Below is a small trained network, with its code and all its weights. Each question gives an input and a class and asks what happens when units are switched off, that is, made to give their printed mean instead of their output.

import numpy as np


def w(rows, s, z=0):
    codes = np.array(rows[::2]) - 128.0
    scale = np.full(codes.shape[1], s)
    scale[-1] = z or s
    return codes * scale


def norm(h):
    return h / np.sqrt((h * h).mean(-1, keepdims=True) + 1e-5)


def f(y):
    return np.maximum(y, 0)


def log_softmax(a):
    a = a - a.max(-1, keepdims=True)
    return a - np.log(np.exp(a).sum(-1, keepdims=True))


def net(x, mask):
    res = np.array(x, float).reshape(1, 5) / 4 @ E
    u = 0
    for l in range(2):
        y = f(norm(res) @ A[l][:, :-1].T + A[l][:, -1])
        res = res + np.where(mask[u : u + 8], y, B[l][:, -1]) @ B[l][:, :-1]
        u += 8
    return log_softmax(norm(res)[-1] @ U[:, :-1].T + U[:, -1])


A, B = {}, {}
E = w([
[88,226,102],'x0',
[140,96,183],'x1',
[57,69,3],'x2',
[40,214,99],'x3',
[219,238,74],'x4',
],0.005)
A[0] = w([
[220,180,102,82],'L0N0',
[122,169,67,239],'L0N1',
[69,37,53,2],'L0N2',
[147,10,231,211],'L0N3',
[80,92,112,242],'L0N4',
[190,33,158,16],'L0N5',
[196,112,234,194],'L0N6',
[71,184,165,177],'L0N7',
],0.011,0.0021)
B[0] = w([
[130,105,131,198],'L0N0',
[115,105,209,199],'L0N1',
[136,84,115,205],'L0N2',
[45,201,113,255],'L0N3',
[212,157,161,193],'L0N4',
[2,196,228,195],'L0N5',
[148,137,55,236],'L0N6',
[39,183,127,194],'L0N7',
],0.0089,0.0068)
A[1] = w([
[222,128,117,141],'L1N0',
[29,148,143,253],'L1N1',
[131,93,89,188],'L1N2',
[74,68,107,171],'L1N3',
[149,213,181,90],'L1N4',
[164,75,195,68],'L1N5',
[137,140,172,206],'L1N6',
[134,113,247,163],'L1N7',
],0.014,0.0028)
B[1] = w([
[175,108,13,149],'L1N0',
[119,194,154,250],'L1N1',
[208,144,166,140],'L1N2',
[254,155,54,161],'L1N3',
[139,104,179,187],'L1N4',
[84,103,67,139],'L1N5',
[193,157,32,155],'L1N6',
[129,181,85,159],'L1N7',
],0.0077,0.014)
U = w([
[251,113,1,187],'0',
[37,241,127,242],'1',
[81,110,139,42],'2',
[57,15,181,4],'3',
],0.0098,0.0036)

Each question gives the input, the list of numbers given to net, and the class t.
The units are the neurons (one row each of A and B). Each row of codes is followed by its name. A weight is (code - 128) times the scale printed after its matrix; where a second scale follows, it is the last column's (A, B and U).
mask holds one flag per neuron, layer by layer. A switched-off neuron (its flag False) gives its mean, the last column of its row in B, instead of its output. The means were averaged over made-up inputs and are rounded, as every weight is.
A unit's drop is (log p(t) with every unit on - log p(t) with that unit switched off) / (log p(t) with every unit on - log p(t) with every unit switched off).
The circuit of an input: a set's keep is (log p(t) with only the set's units on - log p(t) with every unit switched off) / (log p(t) with every unit on - log p(t) with every unit switched off). Starting from the 12 units with the biggest drops (on a tie, the unit counted first), units are removed one at a time, each time the one whose removal leaves the highest keep (on an exact tie, the one counted first), for as long as the keep stays at least 0.8.
circuit, biggest first: the units of the circuit, biggest drop first
top k neurons: the k neurons with the biggest drops, biggest first
k most important neurons of layer l: the k neurons of layer l with the biggest drops, biggest first
drop of u: that unit's drop, to one decimal
input [-1,-4,3,2,-8], class 0: circuit, biggest first : (L1N3, L0N5)
input [-8,-1,-1,-7,6], class 1: circuit, biggest first : (L0N5)
input [7,2,7,2,-4], class 0: circuit, biggest first : (L1N3, L0N3)
input [-5,5,8,-7,-3], class 1: top 2 neurons : (L0N5, L0N3)
input [4,5,2,-1,8], class 0: 2 most important neurons of layer 0 : (L0N3, L0N5)
input [7,5,6,-2,-1], class 0: top 3 neurons : (L0N3, L0N5, L0N2)
input [-2,-5,7,1,8], class 0: top 4 neurons : (L0N5, L0N3, L0N7, L1N1)
input [-3,5,6,-3,-7], class 1: top 2 neurons : (L0N3, L0N5)
input [-7,-8,3,3,-6], class 0: top 2 neurons : (L1N3, L0N2)
input [-8,-5,3,-7,2], class 1: drop of L0N5 : 1.2
input [-5,7,-1,-7,-5], class 1: drop of L1N5 : 0.0
input [-6,4,5,-6,-1], class 1: drop of L0N5 : 0.4
